Here is a tiny trained network, its code and every weight. The questions are about switching its units off for an input and a class, where a switched-off unit gives its printed mean instead of its output.

import numpy as np


def w(rows, s, z=0):
    codes = np.array(rows[::2]) - 128.0
    scale = np.full(codes.shape[1], s)
    scale[-1] = z or s
    return codes * scale


def norm(h):
    return h / np.sqrt((h * h).mean(-1, keepdims=True) + 1e-5)


def f(y):
    return np.maximum(y, 0)


def log_softmax(a):
    a = a - a.max(-1, keepdims=True)
    return a - np.log(np.exp(a).sum(-1, keepdims=True))


def net(x, mask):
    res = np.array(x, float).reshape(1, 7) / 4 @ E
    u = 0
    for l in range(3):
        y = f(norm(res) @ A[l][:, :-1].T + A[l][:, -1])
        res = res + np.where(mask[u : u + 9], y, B[l][:, -1]) @ B[l][:, :-1]
        u += 9
    return log_softmax(norm(res)[-1] @ U[:, :-1].T + U[:, -1])


A, B = {}, {}
E = w([
[153,159,141],'x0',
[184,178,101],'x1',
[148,10,159],'x2',
[116,166,128],'x3',
[90,109,125],'x4',
[130,94,11],'x5',
[156,124,140],'x6',
],0.011)
A[0] = w([
[151,171,81,165],'L0N0',
[232,109,140,241],'L0N1',
[184,144,155,195],'L0N2',
[121,11,64,39],'L0N3',
[155,158,47,131],'L0N4',
[169,42,64,3],'L0N5',
[90,214,156,211],'L0N6',
[202,118,140,146],'L0N7',
[132,130,180,50],'L0N8',
],0.012,0.0026)
B[0] = w([
[164,132,56,213],'L0N0',
[199,147,254,254],'L0N1',
[90,110,244,208],'L0N2',
[167,23,145,238],'L0N3',
[184,143,66,226],'L0N4',
[123,131,192,212],'L0N5',
[68,193,112,250],'L0N6',
[179,101,182,200],'L0N7',
[179,184,154,169],'L0N8',
],0.0069,0.0053)
A[1] = w([
[45,194,76,196],'L1N0',
[209,113,64,247],'L1N1',
[108,96,231,248],'L1N2',
[175,122,180,99],'L1N3',
[34,53,115,94],'L1N4',
[170,139,79,182],'L1N5',
[141,41,127,26],'L1N6',
[1,228,198,203],'L1N7',
[141,189,124,142],'L1N8',
],0.0098,0.0014)
B[1] = w([
[101,235,88,203],'L1N0',
[183,96,179,202],'L1N1',
[91,160,145,254],'L1N2',
[144,185,187,200],'L1N3',
[138,68,51,170],'L1N4',
[170,145,160,173],'L1N5',
[51,126,98,182],'L1N6',
[2,193,101,249],'L1N7',
[142,115,164,180],'L1N8',
],0.0086,0.006)
A[2] = w([
[131,149,171,63],'L2N0',
[156,123,141,54],'L2N1',
[176,196,242,166],'L2N2',
[108,68,184,139],'L2N3',
[187,123,157,148],'L2N4',
[54,162,67,100],'L2N5',
[190,111,102,105],'L2N6',
[9,95,144,252],'L2N7',
[135,122,54,136],'L2N8',
],0.012,0.0029)
B[2] = w([
[124,83,236,157],'L2N0',
[107,125,223,138],'L2N1',
[108,154,254,254],'L2N2',
[49,61,119,184],'L2N3',
[105,155,207,178],'L2N4',
[188,173,179,183],'L2N5',
[175,170,208,157],'L2N6',
[91,144,16,208],'L2N7',
[196,67,112,159],'L2N8',
],0.0055,0.0085)
U = w([
[31,118,116,170],'0',
[239,132,19,4],'1',
[144,64,188,85],'2',
[67,187,51,134],'3',
[122,144,179,168],'4',
[91,5,49,125],'5',
],0.012,0.0018)

Each question gives the input, the list of numbers given to net, and the class t.
The units are the neurons (one row each of A and B). Each row of codes is followed by its name. A weight is (code - 128) times the scale printed after its matrix; where a second scale follows, it is the last column's (A, B and U).
mask holds one flag per neuron, layer by layer. A switched-off neuron (its flag False) gives its mean, the last column of its row in B, instead of its output. The means were averaged over made-up inputs and are rounded, as every weight is.
A unit's drop is (log p(t) with every unit on - log p(t) with that unit switched off) / (log p(t) with every unit on - log p(t) with every unit switched off).
The circuit of an input: a set's keep is (log p(t) with only the set's units on - log p(t) with every unit switched off) / (log p(t) with every unit on - log p(t) with every unit switched off). Starting from the 12 units with the biggest drops (on a tie, the unit counted first), units are removed one at a time, each time the one whose removal leaves the highest keep (on an exact tie, the one counted first), for as long as the keep stays at least 0.8.
units of the circuit, in order: the units of the circuit, biggest drop first
most important unit: the unit with the biggest drop
k most important neurons: the k neurons with the biggest drops, biggest first
top k neurons in layer l: the k neurons of layer l with the biggest drops, biggest first
drop of u: that unit's drop, to one decimal
input [-7,-1,-2,-4,-7,6,1], class 5: most important unit -> L0N3
input [8,-1,-1,4,0,5,4], class 1: units of the circuit, in order -> (L0N4 L0N0)
input [-4,-7,-8,-6,-3,-7,1], class 3: top 2 neurons in layer 0 -> (L0N1 L0N6)
input [-5,-7,-4,5,3,-8,6], class 3: 2 most important neurons -> (L1N7 L0N1)
input [-4,-6,-5,1,7,7,3], class 5: top 2 neurons in layer 0 -> (L0N3 L0N6)
input [2,6,-7,3,5,6,-6], class 1: top 2 neurons in layer 0 -> (L0N4 L0N0)
input [-8,-1,7,-5,5,-6,-2], class 5: top 2 neurons in layer 2 -> (L2N2 L2N7)
input [-2,-1,-5,-6,-7,-6,-6], class 3: drop of L1N7 -> 0.3
input [-4,-6,-6,2,2,-4,-3], class 3: drop of L0N1 -> 0.1
input [-4,0,0,-3,3,-2,0], class 5: drop of L2N0 -> 0.0
input [7,5,-5,4,3,3,1], class 1: drop of L0N3 -> -0.2
input [1,-3,-7,-4,-7,4,-7], class 1: top 2 neurons in layer 0 -> (L0N4 L0N0)
